Each row has a name. After each piece below comes the name of the row it's from, unless a question asks for something else. Each question is about the rows just above it. Places in a row count from 1.

Columns, left to right: G Q Y H J A U L
[134 127 102 120  84 112 102 108]  Z221
[104 121 135 141 158 137 143 161]  Z626
[ 59 162 137  86 144 120 104 141]  Z194
[104 116 141  93 119 144 162  68]  Z563
[134 127 102 120  84 112 142 111]  Z691
[ 43 164 125  91 148  95 104 102]  Z942
[113 106 110 105  94 129 142  31]  Z940
[145 121  91 155 129  99 137  77]  Z518
Which column holds [105 155] top down? : H
Which column holds this, read top down? [141  68 111] : L

Columns, left to right: Z B D T P N X C R
[108 118 113  64 130 128 116 188 143] -> Z940
[ 86 135 199 132 192 115  87 110 118] -> Z260
[132 126 116  77  64  81 115 100 122] -> Z563
[ 86 135 199 132 192 115  87 110 116] -> Z221
asked: [132 126 116  77  64  81 115 100 122] : Z563
Which column holds [199 116 199] top down? : D
[188] is at row and place : Z940, 8
[ 86 135 199 132 192 115  87 110 118] is in which row? : Z260
Which column holds this, read top down? [108  86 132] : Z
asked: [110 118] : Z260

Columns, left to right: F M S V W
[109 212 162 147  71] : Z942
[163 191  74  92 158] : Z563
[ 82 165 136 146  78] : Z727
[ 39 116 110 143 142] : Z518
[128 131  34 129 123] : Z194
Where in the named rows is [143]? : Z518, 4
Which column holds this, read top down? [ 92 146] : V

Columns, left to right: Zugis bul daput ropid
[130 154 132  93] = Z870
[ 53  85 117  52] = Z942
[ 57 172 171 158] = Z727
[120 143 166 159] = Z194
[102 133 138 104] = Z626
[188 209 181 184] = Z563
[185 180 124 157] = Z518
[ 89 111  95  43] = Z940
[134 154 121  79] = Z221
[ 75 131 208 151] = Z691
[156 116 171 158] = Z49
[ 83 136 157  84] = Z260
Which column holds [132 117 171 166 138] top down? : daput
asked: [156 116 171 158] : Z49

Columns, left to right: Kes zad Viz kabo
[177 170 142 143] = Z563
[161 150 209 119] = Z942
[140 159 134 130] = Z626
[119 130] is in which column, read top down? : kabo
[161 140] is in which column, read top down? : Kes
Which row holds [150 209]? : Z942

Columns, left to right: doz pilal ket gif mazi gomo tuz
[130 119 115  80 118 127 127] -> Z260
[134 103 108 163 122 128 128] -> Z626
[129 165 141 191 126 127 116] -> Z518
[126  19 130 123 117 129 130] -> Z691
[130 120 131 175 110 127 128] -> Z942
[130 112  94 130 125 130 126] -> Z221
[128 102 140 115  54 124 121] -> Z194
[115  54 124 121] is in which row? : Z194
[163] is at row and place : Z626, 4
The row with [120 131] is : Z942
The row with [125 130 126] is : Z221
[123] is at row and place : Z691, 4
asked: [130 119] : Z260
Which column holds [134 129] top down? : doz

Columns, left to right: fizom rebu revo Nizop sev gudiv
[160 148 129 107  86  90] = Z49
[148 107  86 160 129 122] = Z691
[121  84 135  50 129 135] = Z563
[157 105  81 193 128 132] = Z942
[137 142 149 202 161 162] = Z870
[131 140 132 152 127 131] = Z626
[135 174 147 213 124 147] = Z221
[125 168 133 166 127 123] = Z260
[131 140 132 174 127 131] = Z727
[136 148 139 187 125 146] = Z518
Which row holds [148 107  86 160 129]? : Z691
Which column holds this, read top down? [123 131 146] : gudiv
Row and place of [133] in the named rows: : Z260, 3

Columns, left to right: piz mik tova Vut Kisi
[123 137 138 184 115] : Z49
[123 137 112  42 143] : Z942
[104 159 132 105 172] : Z563
[112 132] is in which column, read top down? : tova
[137 159] is in which column, read top down? : mik
Where do [137 138 184 115] appear? : Z49
[184  42] is in which column, read top down? : Vut

Columns, left to right: gup Miken zopor komav
[152 106 145 141] : Z563
[140 151 106 144] : Z221
[130 145 125 148] : Z727
[107 131 154 202] : Z940
[136 210 136 141] : Z194
asked: [151 106 144] : Z221
[202] is at row and place : Z940, 4
Where in the named rows is [125]? : Z727, 3
Which column holds [140 130] top down? : gup
Which column holds this, read top down? [140 130 107 136] : gup
[125 154 136] is in which column, read top down? : zopor
[140] is at row and place : Z221, 1

Columns, left to right: sozum vasar gufuz tenu Zamov Vove
[192 102  44 123 153  46] = Z221
[120  85 122 148 182 184] = Z49
[ 93 148 107  76 112 196] = Z626
[ 83 153  61 162  67 126] = Z940
[ 72  97 176 166  92 162] = Z518
[107 111  70 146  86  95] = Z260
[ 73 112  93  94  82 108] = Z691
[ 84  98 196 109 102 152] = Z727
asked: [ 76 112] : Z626
Which column holds [ 70  93 196] top down? : gufuz
[148 153] is in which column, read top down? : vasar

Columns, left to right: fol Tamu pinil sufu
[152 147  62 135]  Z260
[181 151 219 155]  Z727
[154 199  84 182]  Z942
[127  85 203 132]  Z563
[181 151 180 152]  Z940
[ 86 188 172 192]  Z194
[182 119 168 147]  Z221
[140 123 150 151]  Z870
[115 192  69 116]  Z626
[84] is at row and place : Z942, 3
Where in the named rows is [85]? : Z563, 2
Where in the named rows is [150]? : Z870, 3
Which row holds [181 151 180]? : Z940
Where in the named rows is [116]? : Z626, 4

Columns, left to right: vomov sinu guki tiba tev
[111 170  31  89 145] : Z626
[164 205  70  88 106] : Z870
[120 176  34  87 139] : Z49
[120  87  34  86 139] : Z194
[157 203  63  86 109] : Z563
[127 184  40  86 134] : Z221
[142 170  31  89 145] : Z727
[149 199  56  86 115] : Z691
[88] is at row and place : Z870, 4
Row and place of [56] in the named rows: : Z691, 3
Which column holds this, read top down? [134 145] : tev
[120 120 157 127 142] is in which column, read top down? : vomov
The row with [157 203] is : Z563

Columns, left to right: viba vazik reres dibo gobor ruro
[147 159 234 114 100 136]  Z49
[ 50 156 159  66  83  88]  Z518
[204 114 100 234 159 116]  Z691
[189 225 103 222 170  56]  Z221
[162 157 218  95 198  93]  Z942
[136  56 222 170 225 103]  Z194
[140  72 202 128 194 172]  Z870
[ 72 149 217 118 183 196]  Z563
[201 187 119  19  81  69]  Z626
[115 114  75 119 135 187]  Z940
[179 148 108 195 146 168]  Z727
Where do [114 100 234 159] appear? : Z691
asked: [ 56 222 170 225 103] : Z194

Columns, left to right: Fovi kub Tabe gotub sal
[ 83 124 134 100 210] -> Z194
[168 200 209 165 123] -> Z260
[188 147 179 101 138] -> Z691
[ 97 117 137 133 157] -> Z626
[188 147 185 115  41] -> Z870
[ 95 106 102 109 192] -> Z940
[ 69 107 134  92 190] -> Z518
Which column holds this, read top down? [134 209 179 137 185] : Tabe
Row and place of [124] in the named rows: : Z194, 2

Columns, left to right: Vubed bozaz foma gase fizab
[166 108 109 120 110] = Z870
[104 127  88 151 152] = Z518
[153  97 112 200 140] = Z563
[112  79 139  24 167] = Z194
asked: [109 120] : Z870
[152 140 167] is in which column, read top down? : fizab
Row and place of [166] in the named rows: : Z870, 1

Columns, left to right: sadan buka dimat sota Puf Zup rafoz
[104 104 124  51  60 150  70] : Z221
[ 74 107  49 104  73 139 102] : Z49
[112 145 172  53 202  80 190] : Z727
[143  54 147 212  88 161 186] : Z626
[ 53  44  55  93 175 193  92] : Z870
[ 99 110  49 104  73 139 102] : Z260
[102 118  82  64  97 122 160] : Z691
[ 99 107  49 104  73 139 102] : Z563
[234  89 146 186  30 168 116] : Z518
[189 109  85 106  56 118  84] : Z942
[ 86 105 125  70 142  61 175] : Z940
[ 90  97 134 149  76 185 106] : Z194
[112] is at row and place : Z727, 1
[55 49] is in which column, read top down? : dimat

Columns, left to right: Temo Zeg bos gugi vipab
[161  35 126 128 127] = Z691
[119 140 182 127 124] = Z49
[ 99 161  36 126 123] = Z260
[ 90 133  79 125 128] = Z942
[ 87 152 110 132 129] = Z940
[ 77 136 143 134 133] = Z518
Row and place of [36] in the named rows: : Z260, 3
Which column holds [119  99  90] top down? : Temo
The row with [161  36 126] is : Z260

Columns, left to right: kekam lok mez zag pud sil fava sego kalob
[171  75 121 169 104 183  74 164 105] = Z260
[117  81 115  79 200  98  85 162 130] = Z518
[ 96 100  85  55 149  80 142  65  91] = Z940
[119 164 187 139 123 169  67  90 186] = Z870
[111 105 156  49 102 173 122 176 106] = Z727
[153  93 158 177  48 163  76 118 163] = Z563
[141 180  95 210 139  70 177  83 185] = Z221
[178 129  53 226 149  86 148  78 196] = Z691
[80] is at row and place : Z940, 6
Where in the named rows is [78]? : Z691, 8
[163  70] is in which column, read top down? : sil
Row and place of [119] in the named rows: : Z870, 1
Row and place of [75] in the named rows: : Z260, 2
Row and place of [118] in the named rows: : Z563, 8

Columns, left to right: gon belof Vinap dopob zinof
[186  92 199 153 235] = Z626
[ 81  68  79 156 116] = Z942
[186  62 199  23 235] = Z260
[ 83  34 180 147 160] = Z518
[ 83  34 180 148 135] = Z563
[141 199 219 150 213] = Z870
[161 118 212 211  61] = Z727
Where in the named rows is [211]? : Z727, 4
[116] is at row and place : Z942, 5
[161] is at row and place : Z727, 1
Where in the named rows is [61]? : Z727, 5
[199 219 150 213] is in which row? : Z870
Which row holds [211  61]? : Z727
[186  81 186] is in which column, read top down? : gon

